Below is a small trained network, with its code and all its weights. Each question gives an input and a class and asks what happens when units are switched off, that is, made to give their printed mean instead of their output.

import numpy as np


def w(rows, s, z=0):
    codes = np.array(rows[::2]) - 128.0
    scale = np.full(codes.shape[1], s)
    scale[-1] = z or s
    return codes * scale


def f(y):
    return y / 2 * (1 + np.tanh(0.7978845608 * (y + 0.044715 * y**3)))


def log_softmax(a):
    a = a - a.max(-1, keepdims=True)
    return a - np.log(np.exp(a).sum(-1, keepdims=True))


def net(x, mask):
    res = np.array(x, float).reshape(1, 7) / 4 @ E
    y = f(res @ A[0][:, :-1].T + A[0][:, -1])
    res = res + np.where(mask, y, B[0][:, -1]) @ B[0][:, :-1]
    return log_softmax(res[-1] @ U[:, :-1].T + U[:, -1])


A, B = {}, {}
E = w([
[26,121,39,100,106,108],'x0',
[177,132,117,116,61,68],'x1',
[102,79,138,81,158,143],'x2',
[155,198,92,105,195,118],'x3',
[178,88,104,133,221,1],'x4',
[131,104,178,244,200,186],'x5',
[45,192,181,122,145,125],'x6',
],0.0097)
A[0] = w([
[187,135,173,148,128,120,183],'n0',
[159,75,111,172,177,101,142],'n1',
[148,179,139,181,187,110,94],'n2',
[51,128,100,107,135,151,171],'n3',
[156,134,178,134,174,117,166],'n4',
[120,115,92,9,92,116,192],'n5',
[140,213,141,142,100,116,191],'n6',
[157,189,174,154,177,127,201],'n7',
[122,41,102,128,141,94,157],'n8',
[111,181,203,134,103,129,132],'n9',
[133,128,125,140,129,223,182],'n10',
[137,84,125,82,141,120,144],'n11',
[132,50,153,158,96,80,125],'n12',
[156,87,110,154,149,163,109],'n13',
[196,77,147,189,150,161,217],'n14',
[173,159,126,127,200,118,137],'n15',
[91,129,177,182,139,198,228],'n16',
[26,170,106,95,129,132,199],'n17',
[120,129,165,69,102,99,179],'n18',
[181,130,174,142,131,88,144],'n19',
[113,40,104,127,99,105,242],'n20',
[115,145,60,121,58,116,172],'n21',
[83,168,86,138,129,165,176],'n22',
[156,145,81,182,87,96,234],'n23',
[92,155,103,111,102,168,144],'n24',
[115,164,75,197,172,152,179],'n25',
[89,185,106,199,117,156,254],'n26',
[117,145,43,23,73,71,224],'n27',
[110,78,109,77,98,128,178],'n28',
],0.012,0.0046)
B[0] = w([
[159,128,158,197,128,133,176],'n0',
[195,105,82,134,230,157,189],'n1',
[171,168,126,139,173,28,169],'n2',
[22,127,127,15,178,118,176],'n3',
[153,201,158,192,197,101,168],'n4',
[90,212,44,93,62,180,215],'n5',
[84,84,87,211,116,88,162],'n6',
[174,180,195,194,147,27,179],'n7',
[125,129,26,102,188,218,179],'n8',
[79,143,154,207,118,107,160],'n9',
[157,103,240,49,66,137,181],'n10',
[137,193,71,49,153,194,154],'n11',
[94,96,105,173,165,184,167],'n12',
[211,129,120,52,179,212,155],'n13',
[205,76,188,127,140,183,209],'n14',
[195,218,111,118,169,50,174],'n15',
[86,55,226,116,110,140,204],'n16',
[29,160,101,46,111,72,196],'n17',
[111,215,104,148,106,211,165],'n18',
[61,115,157,211,146,80,170],'n19',
[117,116,35,146,173,247,189],'n20',
[94,84,40,144,62,94,189],'n21',
[40,26,180,96,123,68,167],'n22',
[166,51,41,209,106,105,181],'n23',
[68,130,140,124,49,132,166],'n24',
[145,68,114,49,157,30,175],'n25',
[116,4,159,107,118,65,187],'n26',
[117,207,1,118,29,111,248],'n27',
[99,169,69,110,129,173,174],'n28',
],0.007,0.017)
U = w([
[124,114,39,162,57,73,126],'0',
[198,170,122,103,239,28,160],'1',
[199,105,201,54,99,198,71],'2',
[160,80,68,92,239,208,3],'3',
[1,89,153,59,156,86,51],'4',
[113,164,203,198,153,106,171],'5',
[89,241,53,2,98,135,119],'6',
],0.0089,0.0029)

Each question gives the input, the list of numbers given to net, and the class t.
The units are the neurons (one row each of A and B). Each row of codes is followed by its name. A weight is (code - 128) times the scale printed after its matrix; where a second scale follows, it is the last column's (A, B and U).
mask holds one flag per neuron, in row order. A switched-off neuron (its flag False) gives its mean, the last column of its row in B, instead of its output. The means were averaged over made-up inputs and are rounded, as every weight is.
A unit's drop is (log p(t) with every unit on - log p(t) with that unit switched off) / (log p(t) with every unit on - log p(t) with every unit switched off).
The circuit of an input: a set's keep is (log p(t) with only the set's units on - log p(t) with every unit switched off) / (log p(t) with every unit on - log p(t) with every unit switched off). Starting from the 12 units with the biggest drops (on a tie, the unit counted first), units are removed one at a time, each time the one whose removal leaves the highest keep (on an exact tie, the one counted first), for as long as the keep stays at least 0.8.
circuit, biggest first: the units of the circuit, biggest drop first
k most important neurons: the k neurons with the biggest drops, biggest first
drop when u is switched off: that unit's drop, to one decimal
input [0,0,8,8,-4,0,2], class 4: circuit, biggest first -> (n27, n22)
input [-8,-1,7,-8,5,-6,7], class 5: circuit, biggest first -> (n27, n17, n19, n3)
input [-7,-4,7,-3,-2,5,3], class 2: circuit, biggest first -> (n10)
input [5,-7,-8,6,-2,-3,-1], class 4: circuit, biggest first -> (n22, n26)
input [0,0,-5,-1,0,1,0], class 5: 2 most important neurons -> (n27, n5)
input [4,-6,-6,-4,0,8,-5], class 2: 3 most important neurons -> (n10, n16, n14)
input [-2,5,-8,-7,4,1,-1], class 3: 2 most important neurons -> (n27, n12)
input [0,-5,-5,5,8,-6,1], class 1: 2 most important neurons -> (n15, n2)
input [-5,-3,-6,1,-8,2,2], class 5: 2 most important neurons -> (n9, n7)
input [-5,-8,2,8,-5,3,-6], class 2: 3 most important neurons -> (n10, n16, n14)
input [1,-4,1,-7,1,-1,-1], class 3: drop when n27 is switched off -> 0.2
input [-4,-8,0,4,0,-4,-7], class 1: drop when n20 is switched off -> 0.2
input [-1,-1,-4,-3,6,4,3], class 1: drop when n25 is switched off -> 0.0
input [-1,0,-8,1,-6,8,4], class 5: circuit, biggest first -> (n7)
